Below is a small trained network, with its code and all its weights. Each question gives an input and a target symbol and asks what happens when units are switched off, that is, made to give their printed mean instead of their output.

import numpy as np


def w(rows, s, z=0):
    codes = np.array(rows[::2]) - 128.0
    scale = np.full(codes.shape[1], s)
    scale[-1] = z or s
    return codes * scale


def f(y):
    return y / 2 * (1 + np.tanh(0.7978845608 * (y + 0.044715 * y**3)))


def softmax(a):
    e = np.exp(a - a.max(-1, keepdims=True))
    return e / e.sum(-1, keepdims=True)


def log_softmax(a):
    a = a - a.max(-1, keepdims=True)
    return a - np.log(np.exp(a).sum(-1, keepdims=True))


def net(x, mask):
    ids = ['αδζλξσψ'.index(c) for c in x.split()]
    T = len(ids)
    res = E[ids] + P[:T]
    u = 0
    for l in range(3):
        q, k, v = (res @ M[l].T for M in (Q, K, V))
        z = softmax(np.where(np.tri(T) > 0, q @ k.T / 4**0.5, -1e9)) @ v
        res = res + np.where(mask[u], z, O[l][:, -1]) @ O[l][:, :-1]
        u += 1
        y = f(res @ A[l][:, :-1].T + A[l][:, -1])
        res = res + np.where(mask[u : u + 4], y, B[l][:, -1]) @ B[l][:, :-1]
        u += 4
    return log_softmax(res[-1] @ U[:, :-1].T + U[:, -1])


Q, K, V, O, A, B = {}, {}, {}, {}, {}, {}
E = w([
[162,130,166,114,89,144,142,50,224,133,9],'α',
[144,133,212,236,65,28,90,145,161,107,184],'δ',
[66,93,219,88,56,174,76,49,175,123,186],'ζ',
[45,70,106,59,118,186,124,105,184,172,188],'λ',
[167,99,200,139,159,162,79,180,228,153,107],'ξ',
[144,51,175,99,187,127,157,136,85,74,93],'σ',
[140,128,169,145,167,168,174,119,49,198,184],'ψ',
],0.011)
P = w([
[136,42,148,150,137,127,160,81,160,132,126],'0',
[201,197,180,92,133,109,153,149,172,85,207],'1',
[20,213,142,110,127,127,149,187,65,90,110],'2',
[111,161,76,110,239,11,18,87,87,136,113],'3',
[143,94,119,154,69,175,79,157,86,129,132],'4',
[28,221,115,136,130,139,159,169,85,80,127],'5',
[107,135,200,110,229,117,148,190,121,231,214],'6',
[160,99,125,110,83,196,78,203,76,132,107],'7',
[7,214,114,142,96,124,165,159,98,81,113],'8',
],0.015)
Q[0] = w([
[90,254,181,114,159,82,40,103,92,132,114],'L0H0',
[236,67,114,93,116,42,89,140,134,188,196],'L0H0',
[88,99,154,77,134,111,186,126,133,166,238],'L0H0',
[204,174,29,36,98,114,100,28,105,135,92],'L0H0',
],0.0075)
K[0] = w([
[200,116,214,180,114,123,158,52,132,130,141],'L0H0',
[174,233,115,119,104,150,33,218,83,122,143],'L0H0',
[116,105,68,135,93,200,59,132,45,149,157],'L0H0',
[134,254,137,28,111,62,183,78,148,167,124],'L0H0',
],0.0089)
V[0] = w([
[56,98,70,130,121,99,177,106,213,141,53],'L0H0',
[110,114,175,140,60,76,129,52,109,48,66],'L0H0',
[103,146,141,192,128,108,132,168,225,228,128],'L0H0',
[77,133,107,57,3,220,76,28,78,98,185],'L0H0',
],0.006)
O[0] = w([
[141,174,53,1,161,35,127,175,109,239,160,178],'L0H0',
[89,126,138,126,66,66,193,166,126,123,79,252],'L0H0',
[62,176,158,133,65,129,36,90,156,188,168,201],'L0H0',
[232,162,89,182,80,120,176,134,65,113,182,91],'L0H0',
],0.0084,0.0037)
A[0] = w([
[104,204,134,23,161,98,143,189,220,99,161,99],'L0N0',
[68,187,112,92,105,48,141,254,35,132,92,127],'L0N1',
[107,55,149,162,63,172,68,138,38,162,106,219],'L0N2',
[56,125,156,82,89,191,166,191,108,23,138,250],'L0N3',
],0.0059,0.0026)
B[0] = w([
[153,161,170,193,117,181,158,15,89,106,213,231],'L0N0',
[137,118,57,102,125,187,164,26,229,124,194,254],'L0N1',
[131,132,73,127,144,243,158,153,237,85,69,179],'L0N2',
[254,241,92,168,157,130,221,157,42,151,140,221],'L0N3',
],0.0062,0.0074)
Q[1] = w([
[167,30,254,106,161,160,87,145,203,217,132],'L1H0',
[134,116,164,180,59,111,177,101,146,118,172],'L1H0',
[103,235,175,181,129,176,156,38,156,152,150],'L1H0',
[136,112,165,75,89,126,203,195,170,220,165],'L1H0',
],0.0075)
K[1] = w([
[130,167,110,142,101,161,66,250,142,109,133],'L1H0',
[118,116,63,201,91,107,98,87,151,124,142],'L1H0',
[114,57,145,170,85,146,129,103,167,183,160],'L1H0',
[103,134,33,91,75,174,100,217,109,189,2],'L1H0',
],0.009)
V[1] = w([
[131,71,223,185,169,161,104,96,99,154,254],'L1H0',
[88,150,161,190,108,75,127,141,140,153,109],'L1H0',
[122,67,91,219,141,72,157,125,83,109,215],'L1H0',
[92,95,127,138,172,67,166,132,141,93,64],'L1H0',
],0.0056)
O[1] = w([
[98,82,126,37,128,156,81,215,195,19,152,153],'L1H0',
[156,143,113,10,118,187,143,68,2,74,92,154],'L1H0',
[167,169,103,18,168,106,158,223,221,139,88,4],'L1H0',
[59,123,173,156,87,176,183,132,66,144,62,126],'L1H0',
],0.008,0.0046)
A[1] = w([
[137,209,71,116,105,137,181,252,131,80,123,1],'L1N0',
[156,3,90,110,164,133,99,84,192,158,234,112],'L1N1',
[157,25,133,172,166,87,196,210,184,94,88,121],'L1N2',
[210,93,173,145,120,181,155,170,187,36,119,30],'L1N3',
],0.0061,0.0016)
B[1] = w([
[74,131,210,185,128,97,2,49,82,156,47,185],'L1N0',
[163,145,173,72,147,128,137,51,110,142,56,215],'L1N1',
[112,109,141,127,133,147,235,125,155,121,157,174],'L1N2',
[150,87,34,153,133,71,119,87,108,98,152,254],'L1N3',
],0.0096,0.0053)
Q[2] = w([
[167,57,156,70,73,111,85,112,86,118,122],'L2H0',
[88,84,253,162,175,85,116,43,159,135,145],'L2H0',
[79,232,54,146,107,160,87,92,147,89,163],'L2H0',
[147,147,187,194,144,156,173,109,68,183,157],'L2H0',
],0.0065)
K[2] = w([
[99,213,143,253,116,122,40,144,174,126,199],'L2H0',
[236,98,110,207,52,203,129,120,119,54,76],'L2H0',
[109,148,236,38,120,115,204,67,131,139,85],'L2H0',
[154,110,66,163,91,171,104,145,151,183,46],'L2H0',
],0.0069)
V[2] = w([
[131,77,74,111,144,181,138,164,122,191,103],'L2H0',
[122,148,124,96,174,145,74,116,114,169,182],'L2H0',
[98,219,133,67,189,108,164,137,75,90,163],'L2H0',
[156,104,106,192,254,147,123,134,95,147,134],'L2H0',
],0.0078)
O[2] = w([
[123,186,107,94,254,94,104,81,117,57,74,21],'L2H0',
[129,147,204,133,127,48,157,179,148,162,133,50],'L2H0',
[226,98,183,177,170,172,140,110,195,162,144,30],'L2H0',
[138,57,173,137,155,135,147,102,133,72,90,1],'L2H0',
],0.0083,0.0051)
A[2] = w([
[182,174,227,166,32,128,74,123,112,178,73,56],'L2N0',
[42,136,215,103,202,78,4,159,91,121,47,3],'L2N1',
[66,17,157,190,136,174,136,184,79,114,37,25],'L2N2',
[150,181,254,119,186,74,145,41,129,114,114,104],'L2N3',
],0.0058,0.0046)
B[2] = w([
[81,109,144,187,249,112,142,116,126,146,113,253],'L2N0',
[186,195,229,117,56,42,200,69,101,57,73,182],'L2N1',
[150,134,171,193,129,61,116,168,166,229,70,193],'L2N2',
[126,94,88,69,158,122,154,165,251,148,131,241],'L2N3',
],0.011,0.0039)
U = w([
[219,145,83,146,56,159,174,140,144,142,141,194],'α',
[100,123,196,181,150,204,176,169,174,188,100,131],'δ',
[85,94,101,126,192,79,19,100,75,216,76,149],'ζ',
[130,182,90,101,169,102,110,197,175,175,99,120],'λ',
[18,129,129,93,114,181,124,255,146,117,97,232],'ξ',
[70,106,83,123,190,180,122,105,166,87,86,2],'σ',
[119,150,172,119,129,130,127,127,137,135,76,22],'ψ',
],0.0054,0.0044)

Each question gives the input, a string of symbols that net reads in full, and the target symbol t.
The units are the heads (4 rows each of Q, K, V and O) and the neurons (one row each of A and B). Each row of codes is followed by its name. A weight is (code - 128) times the scale printed after its matrix; where a second scale follows, it is the last column's (O, A, B and U).
mask holds one flag per unit, layer by layer, with each layer's heads first. A switched-off unit (its flag False) gives its mean, the last column of its rows in O or B, instead of its output. The means were averaged over made-up inputs and are rounded, as every weight is.
A unit's drop is (log p(t) with every unit on - log p(t) with that unit switched off) / (log p(t) with every unit on - log p(t) with every unit switched off).
The circuit of an input: a set's keep is (log p(t) with only the set's units on - log p(t) with every unit switched off) / (log p(t) with every unit on - log p(t) with every unit switched off). Starting from the 12 units with the biggest drops (on a tie, the unit counted first), units are removed one at a time, each time the one whose removal leaves the highest keep (on an exact tie, the one counted first), for as long as the keep stays at least 0.8.
units of the circuit, in order: the units of the circuit, biggest drop first
unit that matters most: the unit with the biggest drop
k most important neurons: the k neurons with the biggest drops, biggest first
top k neurons in layer l: the k neurons of layer l with the biggest drops, biggest first
input ζ α α α ψ ψ λ α, target ζ: unit that matters most => L0N0
input λ ξ λ σ λ ξ, target λ: 2 most important neurons => (L2N3; L0N0)
input ψ λ λ α λ ζ, target ψ: units of the circuit, in order => (L1N0; L2N1; L1H0; L0N3)
input ξ ψ λ α, target σ: units of the circuit, in order => (L1H0; L0H0)
input λ ψ ξ ξ ψ α, target λ: units of the circuit, in order => (L0H0; L1H0)
input ξ λ α ζ α δ, target ξ: top 2 neurons in layer 1 => (L1N1; L1N3)
input λ λ ζ σ ζ, target δ: 3 most important neurons => (L1N0; L2N0; L0N1)
input σ α ζ δ α λ λ, target ζ: units of the circuit, in order => (L2H0; L1H0; L0N2)
input ξ λ σ α λ δ ζ, target λ: units of the circuit, in order => (L1H0; L2N3; L1N1)
input ξ ξ ζ α α, target δ: units of the circuit, in order => (L2H0; L0N0; L2N0; L0N2)
input ζ ξ ξ σ σ ζ α σ λ, target ζ: units of the circuit, in order => (L1N0; L0H0; L1H0)
input ξ ξ δ α α ζ σ δ, target δ: 4 most important neurons => (L0N1; L1N0; L0N0; L2N0)
input ψ ζ α ψ ξ α, target ψ: units of the circuit, in order => (L1N0; L2N1; L1H0)
input ζ α ξ α δ ψ ξ, target ξ: units of the circuit, in order => (L0H0; L2H0; L1N0; L1H0)
input λ σ σ σ, target δ: unit that matters most => L2H0
input σ ζ ζ α ζ ξ α α α, target σ: units of the circuit, in order => (L2H0; L0H0; L1N2; L1H0)
input ψ α δ α α α ζ, target ζ: units of the circuit, in order => (L1H0; L2H0; L0N2)
input α σ λ δ σ ξ, target α: units of the circuit, in order => (L0H0; L0N1; L0N0; L2N0)
input α λ α ξ, target λ: units of the circuit, in order => (L1H0; L2N3; L1N1; L0H0)
input σ α ψ σ ξ ψ ξ λ ξ, target σ: unit that matters most => L0N1
input λ ξ σ α α α, target λ: 2 most important neurons => (L1N1; L2N3)
input δ ψ σ ξ α ξ ξ, target ζ: 4 most important neurons => (L0N2; L0N0; L0N1; L1N2)
input δ ξ σ δ α δ, target δ: top 2 neurons in layer 0 => (L0N1; L0N3)
input λ α σ, target λ: 2 most important neurons => (L1N1; L0N1)
input σ ξ δ δ α ψ ψ, target ζ: top 3 neurons in layer 0 => (L0N2; L0N0; L0N3)
input ζ ξ α σ ξ α ξ ξ ζ, target ζ: 3 most important neurons => (L1N0; L0N3; L2N0)
